Below are the code and all the weights of a small trained network. Each question names an input and a target symbol and asks about switching units off, where a switched-off unit gives its printed mean instead of its output.

import numpy as np


def w(rows, s, z=0):
    codes = np.array(rows[::2]) - 128.0
    scale = np.full(codes.shape[1], s)
    scale[-1] = z or s
    return codes * scale


def f(y):
    return y / 2 * (1 + np.tanh(0.7978845608 * (y + 0.044715 * y**3)))


def softmax(a):
    e = np.exp(a - a.max(-1, keepdims=True))
    return e / e.sum(-1, keepdims=True)


def log_softmax(a):
    a = a - a.max(-1, keepdims=True)
    return a - np.log(np.exp(a).sum(-1, keepdims=True))


def net(x, mask):
    ids = ['ΓΛΣΩηθ'.index(c) for c in x.split()]
    T = len(ids)
    res = E[ids] + P[:T]
    r = res
    for j in range(3):
        rows = slice(3 * j, 3 * j + 3)
        q, k, v = (r @ M[0][rows].T for M in (Q, K, V))
        z = softmax(np.where(np.tri(T) > 0, q @ k.T / 3**0.5, -1e9)) @ v
        o = O[0][rows]
        res = res + np.where(mask[j], z, o[:, -1]) @ o[:, :-1]
    y = f(res @ A[0][:, :-1].T + A[0][:, -1])
    res = res + np.where(mask[3:19], y, B[0][:, -1]) @ B[0][:, :-1]
    return log_softmax(res[-1] @ U[:, :-1].T + U[:, -1])


Q, K, V, O, A, B = {}, {}, {}, {}, {}, {}
E = w([
[1,201,187],'Γ',
[208,242,228],'Λ',
[208,116,20],'Σ',
[174,111,33],'Ω',
[176,106,25],'η',
[36,192,23],'θ',
],0.0091)
P = w([
[144,255,83],'0',
[131,136,118],'1',
[128,138,120],'2',
[129,143,121],'3',
[122,148,118],'4',
[120,150,117],'5',
[122,154,113],'6',
[112,161,115],'7',
[111,163,108],'8',
[116,171,116],'9',
],0.0092)
Q[0] = w([
[91,171,147],'H1',
[8,196,190],'H1',
[156,129,89],'H1',
[116,133,131],'H2',
[54,120,192],'H2',
[75,131,163],'H2',
[104,81,173],'H3',
[116,221,140],'H3',
[143,45,190],'H3',
],0.017)
K[0] = w([
[159,139,178],'H1',
[180,113,248],'H1',
[117,158,61],'H1',
[114,128,137],'H2',
[31,51,149],'H2',
[97,112,141],'H2',
[144,40,112],'H3',
[164,224,93],'H3',
[115,15,107],'H3',
],0.016)
V[0] = w([
[177,127,125],'H1',
[195,126,120],'H1',
[185,130,111],'H1',
[178,134,59],'H2',
[114,128,158],'H2',
[149,126,92],'H2',
[222,84,63],'H3',
[233,110,84],'H3',
[222,153,253],'H3',
],0.011)
O[0] = w([
[160,113,112,160],'H1',
[173,106,95,175],'H1',
[166,103,89,189],'H1',
[111,119,86,254],'H2',
[133,130,145,84],'H2',
[117,127,104,178],'H2',
[136,175,97,81],'H3',
[145,193,116,165],'H3',
[246,139,195,165],'H3',
],0.012,0.0038)
A[0] = w([
[8,62,128,2],'N1',
[2,136,99,165],'N2',
[170,44,52,91],'N3',
[165,34,104,165],'N4',
[236,139,157,86],'N5',
[15,154,9,87],'N6',
[130,123,130,126],'N7',
[155,62,120,144],'N8',
[134,121,134,120],'N9',
[109,55,114,141],'N10',
[129,171,136,140],'N11',
[95,149,223,144],'N12',
[146,75,41,95],'N13',
[139,119,151,115],'N14',
[168,64,79,115],'N15',
[130,138,125,129],'N16',
],0.0078,0.0088)
B[0] = w([
[170,254,81,148],'N1',
[174,64,111,222],'N2',
[90,216,178,182],'N3',
[111,139,189,179],'N4',
[142,80,109,191],'N5',
[131,81,198,254],'N6',
[129,129,130,126],'N7',
[148,125,181,151],'N8',
[132,133,134,124],'N9',
[81,111,137,146],'N10',
[114,108,121,148],'N11',
[94,140,175,155],'N12',
[84,179,160,189],'N13',
[133,139,136,124],'N14',
[126,163,163,167],'N15',
[127,127,122,132],'N16',
],0.0085,0.0096)
U = w([
[81,100,227,142],'Γ',
[187,84,149,58],'Λ',
[121,236,83,124],'Σ',
[116,159,89,98],'Ω',
[118,155,92,85],'η',
[118,1,56,251],'θ',
],0.0072,0.0025)

Each question gives the input, a string of symbols that net reads in full, and the target symbol t.
The units are the heads (3 rows each of Q, K, V and O) and the neurons (one row each of A and B). Each row of codes is followed by its name. A weight is (code - 128) times the scale printed after its matrix; where a second scale follows, it is the last column's (O, A, B and U).
mask holds one flag per unit, heads first, then neurons. A switched-off unit (its flag False) gives its mean, the last column of its rows in O or B, instead of its output. The means were averaged over made-up inputs and are rounded, as every weight is.
A unit's drop is (log p(t) with every unit on - log p(t) with that unit switched off) / (log p(t) with every unit on - log p(t) with every unit switched off).
The circuit of an input: a set's keep is (log p(t) with only the set's units on - log p(t) with every unit switched off) / (log p(t) with every unit on - log p(t) with every unit switched off). Starting from the 12 units with the biggest drops (on a tie, the unit counted first), units are removed one at a time, each time the one whose removal leaves the highest keep (on an exact tie, the one counted first), for as long as the keep stays at least 0.8.
units of the circuit, in order: the units of the circuit, biggest drop first
k most important neurons: the k neurons with the biggest drops, biggest first
drop of u: that unit's drop, to one decimal
input θ Ω Γ Γ Ω Γ Σ θ θ, target θ: 3 most important neurons	[N2 N6 N3]
input Σ Λ Ω η Ω, target Σ: units of the circuit, in order	[N6 N2 H3]
input Ω Γ θ, target θ: units of the circuit, in order	[N2 H3 N3]
input Σ Σ η Σ η Λ, target Σ: units of the circuit, in order	[H3]
input Σ Ω η Ω η η Λ Γ, target Σ: units of the circuit, in order	[H3 N6]
input Γ Γ θ Λ Σ Σ η Σ, target Γ: units of the circuit, in order	[H3 N4 N3]
input Σ Λ η, target Σ: 3 most important neurons	[N6 N3 N2]
input θ Λ Γ, target θ: 2 most important neurons	[N2 N3]
input Σ η Σ Γ θ Σ η η Γ η, target Γ: 3 most important neurons	[N6 N3 N13]
input Γ Γ Ω Σ Σ η Γ Γ η, target Γ: 2 most important neurons	[N4 N3]
input Γ Σ Ω, target Γ: 2 most important neurons	[N4 N3]
input Λ Ω θ Γ Γ, target Λ: drop of H1	0.2
input Λ Ω Λ Ω, target Λ: drop of N5	0.1
input Λ Σ Γ Γ η θ Ω η η η, target Λ: drop of H3	1.4
input Λ Γ Λ Σ Σ Λ η Σ Σ Σ, target Λ: most important neuron	[N5]
